Each row has a hidden value. The values are split into ranges, and the grade after each row names the range that its value falls in. Each part has its own value, ranges and names.
[-370 -209   25  153  259  453 -423  -78  -84  243  -66 -435 -151 -107
 -111  389 -213  128  -56 -286 -206  -48    6 -316 -298  -43  609 -504
 -175 -740   -7 -395   -2  -56 -230   86  -11 -100  -46 -301 -331 -304
  231  473 -230  180  168   45  134  200 -366   30] | Q265
[  -7  -88  148   32  164    1 -183    4   78  137 -153  -86  -50  115
  -71  194  -46   56   30   12 -137   34   53 -119 -175  123  122 -104
  -76 -170   29  -91  181  -40 -219   62   41   53  101  -99 -255  -83
   75   59    1  210   94  -40   83  274  110   52] | Q81
[ -90  168  218 -111  -82 -177 -282  -56  -75  110  142 -162  155 -108
  -40   27  133 -125   82  173   61 -142  176 -280 -114  100 -164    0
   43  -32   55   89  -91  281  -10  182 -150   19 -136   25  224  165
 -128 -123   37 -114  120  -22  -14  -16 -166  -18] | Q727
[  93  -60  163   16   28 -153 -123  -37 -144   43   15  -82  -15  -64
  -95 -204   87   61   -7   29   85 -161  -61  -99  116   56   68  102
  142   38 -152  -47 -137  332  156  124   91 -189  -45  106  174  119
  148   -1   57  -31 -106  -43   83  -84  -95  -66] | Q727
[ 321 -186   92   56  105  -75  -40  135   78  -15   26 -205 -117    3
  -95  -44  131  216   19  104   90 -119  -33   99 -214  172  -34  233
    7   -9   27  -20   16  464  -86  222  195 -114  139 -107  244  137
   21 -129   28  129  228 -179    0  -72   30    8] | Q727
[ 213   70  -39  -51   88 -236 -433   59    8  209  116  -66   -2  -92
 -310 -188  -49  276  156   97 -168   20  -72 -107  -73  136  170  -14
  238 -183    2 -122 -105  197 -219    9 -198 -143   46  -66 -125  176
  -68  143 -134  151  -12   51  135  175   25   97] | Q121
[ -80  300  203 -154 -388 -507 -296  159 -104 -107   22  -53  351 -201
 -123 -349 -112 -163 -163  403   28  104  119 -519  -88  -52  -58  162
  188  337  -41   12   58  126   75  304 -137   57  -79  196   46  218
 -355 -403  187 -181 -307 -133 -241 -399 -320 -130] | Q910
[ 474   -7 -242 -174  311  -54  -83   34  309  198  -78   -1 -186  166
 -304   10  -61  325  228 -191 -294  163 -252  157 -327  164  -32   46
  194 -196  216   48  255   69 -516  -47 -226  251  207 -285 -193   82
 -159    8 -110  389  284   -3  -24  374  385  256] | Q121
[  28  -67  -77  -30  145   -1  -30  -73  144   46  -73  -30 -232   -9
   -3  -16 -137   28 -132 -207 -148  121 -147   31  111  -51   54   41
  -29  -30 -141  -58  100   26   37   -9  140   47   19 -254 -117  -42
  151   35  106   45    3  -19  -23 -100   24  -55] | Q265
[  86    6 -338 -338  157  197  -86 -331  149  250 -121  -58 -119  182
 -249 -257 -318  227  109 -519 -352  151 -405 -284   19  -81  263 -128
  243 -190 -131 -214   98 -121 -142   18 -289   94   80  -34 -279 -201
  106  299   -8  113  -15   24  -99  103   -6  171] | Q647
[-216 -109   24    3 -123 -147 -153 -208  -41 -178  198 -344  270 -220
    9  398   63 -328  361  444   34 -135  123  -74 -293   53 -101  -11
 -358 -463  -74  107 -111  -57   32   30    8  198  341 -485 -111   65
 -163 -134  241 -219  314 -125  251 -106   61 -295] | Q649
[-243  254   64 -273   -2 -216 -127 -217  -82   84  -14   58  145   42
 -160   44   54 -224  113   67 -146 -131  -77 -314  129  -45 -168  -99
  -14 -119 -129   55  199 -256  -30  -15 -181  395  -49   23 -264 -108
   63   67  187  -69 -155  114   58   91   68 -106] | Q623
[ 351  250   53 -238  183 -307  -46   -8  118  121  120  156   24  137
 -108  -51  257    5   72   27 -145 -164   20  138   27  258 -421  157
  178   82  143  236  227  224 -288  120 -165  294  -18   48   56  103
   33 -101  121  179  143   81  -39  181  239  -15] | Q649
[ 140  120  -50 -184   39 -266 -200  150  158  247   27  123  -64  -39
 -164 -210  -87  -10   95  -52 -161  139 -122    7  173   17 -256  -38
  193  124  -82   95   32  104    7 -128 -216   -6 -191  -74  -94  437
 -124 -162 -126  -49 -162  187  154  123  199   32] | Q910
[-156 -105  209   88  -98   87 -115 -135  -21  -60  -51 -150  126  -33
  190   72  -96 -100  -39   72  -74  -20   27 -163 -227   38  199 -124
  -73 -161   74  -66   -4  173  -30  -20    9    3  232  -82   64  -99
  -50 -113  100  -24  217 -149  -45  -53 -128  -62] | Q121
[ 300  -96  412  140   45 -122   -2  248   80    2   85   99  -30  103
  165 -268   26  162 -275   70 -190 -102   57  131  -53  203   99  106
  -70  206  129  -53  129  452 -135  275  196  -89  109  163  272   17
  128 -238  107  229  100 -229 -186 -178   81  -88] | Q649
[ -92  127  142   32  222 -219 -259  -91  -73  162  -29  118 -188  -56
 -119  -16  -52   20 -141  -83 -192   75  -47 -109  277  -27  144  -43
   -9  -85 -156  -63   59 -171    3  -19   84   79 -140 -116 -278  -97
  264  239  118  156 -236   60   56   72   99  -48] | Q647
[-156  -66  -40   36  201  164 -141 -181  -57  153   18  -17 -273 -122
  -60  -40 -115  127   65 -248 -187   73 -489   23   35 -166  138 -229
  -54 -440  -40  -60  -44  -51   37 -422  -95  151   50 -374  -38   17
   95  259  -74   82   84   50  115   66  253   87] | Q647
[ 136 -151  -49 -119  114 -230  108   -6  152  -25 -154  -16  -79  145
 -169  124  113  -73  190  149   32 -109  -73  111  141   92 -272  196
  -95   46 -284   55  209  -46   59    6  236  116  163 -141 -272   83
  167 -100  175  -22  -67   32  289  132  296 -146] | Q623
[ 331   40   86 -154  116 -288 -247  167  146  146   31 -218  189  105
 -234  116   18  -44   38  107  -94  -57  494 -200 -169  338  -62  126
   58   86  -15   -4  146  142 -295  779  -13  -94 -105  112 -256   74
   35 -157  103  153   -8  -79  -14   83 -179 -152] | Q81
[-248  -32  511  -29 -184 -138  133 -115  -24  -15   19   75   91  103
  246   -6  185 -287   35  183   39 -320  118 -133  159    7 -134   34
 -261  241 -114   95  -22  279  262    0  198   79  -14  172  406   10
   71 -322  205 -262   52 -108   33  -95   54 -120] | Q121
[ 279  162  -30  -74 -125 -275 -412  247  -15   66  112 -124    2 -226
 -372 -498 -113  463   70  261  -40  238 -411 -254 -447  -23   31  154
  307  -62  233  -57  -23  325 -234  -59 -325   43  140 -129  232  381
 -524 -137 -152  180   78 -197 -224 -155  102  300] | Q81
[-164 -196  275  119  217  225 -156   56   66  179   74 -182 -170   72
  -15  297   25  159   71    8 -233 -166  -48  -43 -308   58  226 -250
 -448 -474  105 -176  139   41 -270   28  108  155  122 -275  -14 -174
  129  167  -85  231  343 -119   82  174  193   59] | Q81
[-400 -153   35   15  -79  233 -142 -127  -12   83 -147   -2  -27    0
   76  -41 -229    9   77  -34 -208   43 -441 -161  -23 -177  214 -388
  -89 -343 -107 -217   70 -111   74 -590 -114   70  248 -160 -207  -35
   12  135 -119  -82   14  102  229  147  135   51] | Q910
[  71 -150  470   92  -11  -55   88  271  159  -87   88  -87  124  155
  300  256  268 -200 -119  367   15 -339  349  181 -164  323 -397   60
 -401   77  105  107  292  384 -112  325  306   81  153   41  183   40
  140 -396  189   33  340 -156   39  -66  101 -289] | Q647
[-168  -78  157  -86 -150   -1  -31  -87  -64   -3  -11  -36  164   30
   39 -164  -63 -107   91  111  -80 -130 -203 -195   27  -38  -23 -131
  -75  -90 -139  -66   37   54  144  -92  -63   55  163   78  -10   40
   33  -95   95 -147  -41  -44  106  -84   70 -126] | Q647
[-192  -72  275  -26   28   -3   30 -204 -210    3    2 -177   36  -28
  -74   40   70 -119   48  -84    2 -262  -21 -299  -52  -93  254  -34
 -157 -146 -114  -46  -59   94  118  276  105  130  -74   24  198 -164
  134   -5  163  -63  -27 -160  -55 -153 -146  -97] | Q649
[ -24 -166  430  249  139   43 -159  318  -34  149 -190 -105 -186  -33
   -7   46  -79   99 -231  -70  -21   74   44 -124 -207    5  234 -146
  -98  -10  111  -91  108  214  -72  157  176 -102 -180  -23   95  124
    7 -167 -147  223  -41 -141  -61   57   -8   87] | Q623
[ -75  -44  -26   -5  135   62 -243 -237  -85   92  -21 -190  -75  -58
 -152   59  -39  140   82  -94  -89  -45 -146 -195 -128   -1  306  -81
   62 -354  -40 -155  -63   64 -102  -32  -42   10  115 -175  -83 -158
   96  277    6  102  116  -26   53  102 -101   69] | Q649
[ 284   65  207   60 -148 -415 -193  289  205   73 -355  168  -64  -19
  139 -333 -165  -65 -307   99  188  468  175  -47  189  132 -316  272
  475  784  -30  163   26  402  222  -43   87 -415 -180  182   76  578
 -237 -569   -7  -59 -269   -8  -63   22  -30  103] | Q623
[ -55 -150  120   84  252   42  -78    2  304  216 -354  125 -272  222
  201  335  -87 -131 -129 -175 -121  181  173  153  233  149 -112 -127
  -50  120 -123   -4  239  -53  -18 -230  234 -114  -33 -146 -397   15
  274   -9  -23  102   12  186  267  467  188   17] | Q265
[  -6 -164  -52   24  184   58 -157 -142   21   66  -78 -291 -138  -46
 -175  267   18   92  194  -22   28  -12  -75  -81 -259   35  138    1
  -66 -355  -31  -57  -19   60 -106   10   66   39  134 -352  -84  -25
    9  129   -8   96  228  -69  137  164   35   75] | Q727
[-128   13   24   22   51   79 -435 -167   58  221  -41 -397  -76 -208
  -15  247 -180  -59    8 -189   57  256  289 -367 -283   27  206  -85
  110 -149   80  -20 -256  225  -28  227 -115 -239 -224 -298   95  132
 -208  -11 -101  -52  236  -74  -85   62 -406  163] | Q727
[ 291 -227   12  311  222   39 -416  209  238  131  -90 -225 -337 -118
   47   95 -159  359 -196    7   -1  348  100  166 -252  226  183   90
   99  -89  122 -146  -70  407 -189  -12  211 -446  136 -388  -44  198
  -20   40 -160  297  307 -116   43  131  -33  167] | Q81
[-353  -29  173  -20   65   74 -164  -73 -129   58    0 -331  -52  -97
 -172  264   31  -58  -10  -13  -18 -212   39 -394 -192 -122  255 -131
 -272 -340  -93 -164   65  -19  -37  272  118  188 -125 -172   -5 -225
   94  127   48  -19   39  -90  -31 -103 -275  -59] | Q265
[ 247  -58  124  -74  102 -211  -12  138   50   56  114   28  -13   75
 -161 -136  135  115  138  166 -112 -183 -155  114  -14  138 -180  101
  -85  -54  -42   35  132  171 -100   90   34  122  126  -27   24  156
   75  -93   68  118   40  -58  119   15  337  -85] | Q81
[ 156   52   31 -209  144 -263  208  -18   20  -68  136  254  -65  196
 -114 -239  260   51  -57   82 -223 -451 -293  223  432   69 -230  184
 -111   43 -292  -42  331   54    1   26  223  323  155  127 -104 -201
  496  126  304   61 -171   92  120 -146  268 -311] | Q910
[ -27  -97  177   22   31 -194  -67 -103   43   14  -44   -4  -22   43
   31  101   81  -97  109  187   12  -69   55    7  103   97  -76   97
 -122   24 -165   32   -4   72  105  -57  183  -24  131 -109  -56   58
  114  -62  156  -50   31  -35  209   98  179  -89] | Q727
[-131  -49  152  -44   -6 -111 -133 -112   44  100  -74  -73  -46   29
  -13  114   85  -83  151  143   82  -68   24 -126   59   51 -143   32
  -69    7 -146   22  -31  113  126 -116   87  -38   23  -88   20  118
   28  -48   46 -119   59   17  205  158   96   24] | Q81
[  46 -196  -36   67  179   31 -251   98  116   97   82 -218 -116  -38
 -186  199  -30  213  210  176 -165  -23 -151   68 -279  102   74 -101
 -243 -491    0 -141   87   -2 -247  -80   35   64  278 -418 -252   45
   15  155  -78  189  260  -48  245  170  270    2] | Q647
[-245  -20   47  104  -68  -45 -194  -95 -150  -52   52 -141   38 -375
   59  -45 -302 -244  -55  -50 -100  274 -194 -155  -57 -230  133 -191
  -86 -291  -52   66 -153 -130  225 -104 -114   95  -18 -413  -77  202
 -167 -139  109 -133  -85 -101  -19 -328   -3 -187] | Q623
[ -75   28   44   47  244 -102 -481  -42  118  263 -115 -319 -152  -94
 -177  515  -33  -39   61   -6   32  189  434 -248 -207  156   87  -33
  -22 -199    9  -17  -32  -22 -203  260   49 -119 -207 -354 -292   49
  -34  117  -68  129  144   29  122  349 -179  113] | Q81
[ -92  -83  179  148 -174   10 -381   31   78  153 -247  -61  -13 -104
  154 -132 -278   61   -5   78   54  424  -78 -226 -220   10  101 -137
  257  104  127  -35 -162  271   81 -413 -167 -339   92  -91   92  393
 -379 -230 -214  -46  101  -47   52  211   13  295] | Q727
[  14  -77    1   27   38  -20 -245  155  184  198 -173   39 -176  -10
  -56 -141 -287  162  -51  -93 -202  316 -212  -67  -46  -47  135 -141
  105    7  -16 -128   81   43  -64 -269  -74 -106   25 -171 -187  225
 -128  -58 -187   95  -63   48   76  157  143  167] | Q910
[-186 -173  189   -5 -211   57 -143 -135 -104   -6  195 -180  232  -75
   56 -234 -194  -23  110  100 -207 -153 -106 -286  -81  -52  382 -177
 -192 -237 -145 -229 -202  149  131  121  -58 -126  225   21   96  -52
   21  -17   92 -170   41 -192   41 -284 -123 -175] | Q649
[-312   27   88  -93 -216  -22 -314 -162 -120  -58  -78 -460  282 -137
 -193  192 -121  -85  174  268   69   36   72 -661 -579  -67  244  -66
  -79 -307   63 -118    8  -60 -127  256 -159  166  171 -153  -64 -108
 -358  -81   92  -77  163 -246 -133  -84 -314   56] | Q81
[   6   38  178 -162  134   -3  -65  -78  115  220   76  -67   18  137
  -39  183   91  -88  174 -103 -186 -164  125 -102 -144  124  -87 -115
 -133 -129   98   81  101  116 -209  194 -129  205  -86  -51   78    1
    1  -74    4   59  233   -7    6  207  102   33] | Q649
[  83   81  -40 -138   57 -173 -201  111    7  155   70  -64 -104 -114
 -298 -274 -133  159  -41 -132 -178   50 -187 -204   14 -101  159   12
  109  -26 -100 -111   11  106  -40  180  -91   34 -180  -71   -4  134
  -41   11  -52   46 -191   -9  -79 -168  -82   21] | Q910
[  -6   14  -69    1  -61  -84 -362 -149  108  100 -153 -155  -40 -118
  -78  -52 -286  105   43  -26  -67  365  -27 -288 -213  -16  283    7
  239  -35   35  -90 -132   99  -69 -113 -134 -154  118 -230  -89   93
 -282  -36  -41   18   90  -92  -65   87 -136  213] | Q121
[  85   61  266  151  128 -340 -420  312   34  255 -113   52 -225 -118
 -159  -56  -19  137 -123  132   32  204  114  -69  103   87  -27   38
  141  178  -32   -7  -20  187   -5  -45   96 -245 -272  -61  -70  379
  -42  -79 -167  143 -214   68  142  215   95  136] | Q623
[ -95 -245  194   75   68  220  153 -231 -158 -128  136 -124 -105   45
   69 -165   66  190  -91  -93 -152 -399 -359  -28  -18  -76  415    2
 -286 -317 -129 -262    0  244   68   80  280  109  310  -32  286 -430
  393  233  226   66  179 -253  -94 -349  -43 -150] | Q649
[-119 -235  321  160  146    2  -92   50   97  127 -325 -127 -171  139
  112  405  145 -138  -48   73  217 -101  330  -21   92  184 -100    3
 -105  123 -166  -22   78  209  116   23  397 -263  -91    0  -85   58
  258  -81  -18  -14   36   59  308  360  -45  -11] | Q647
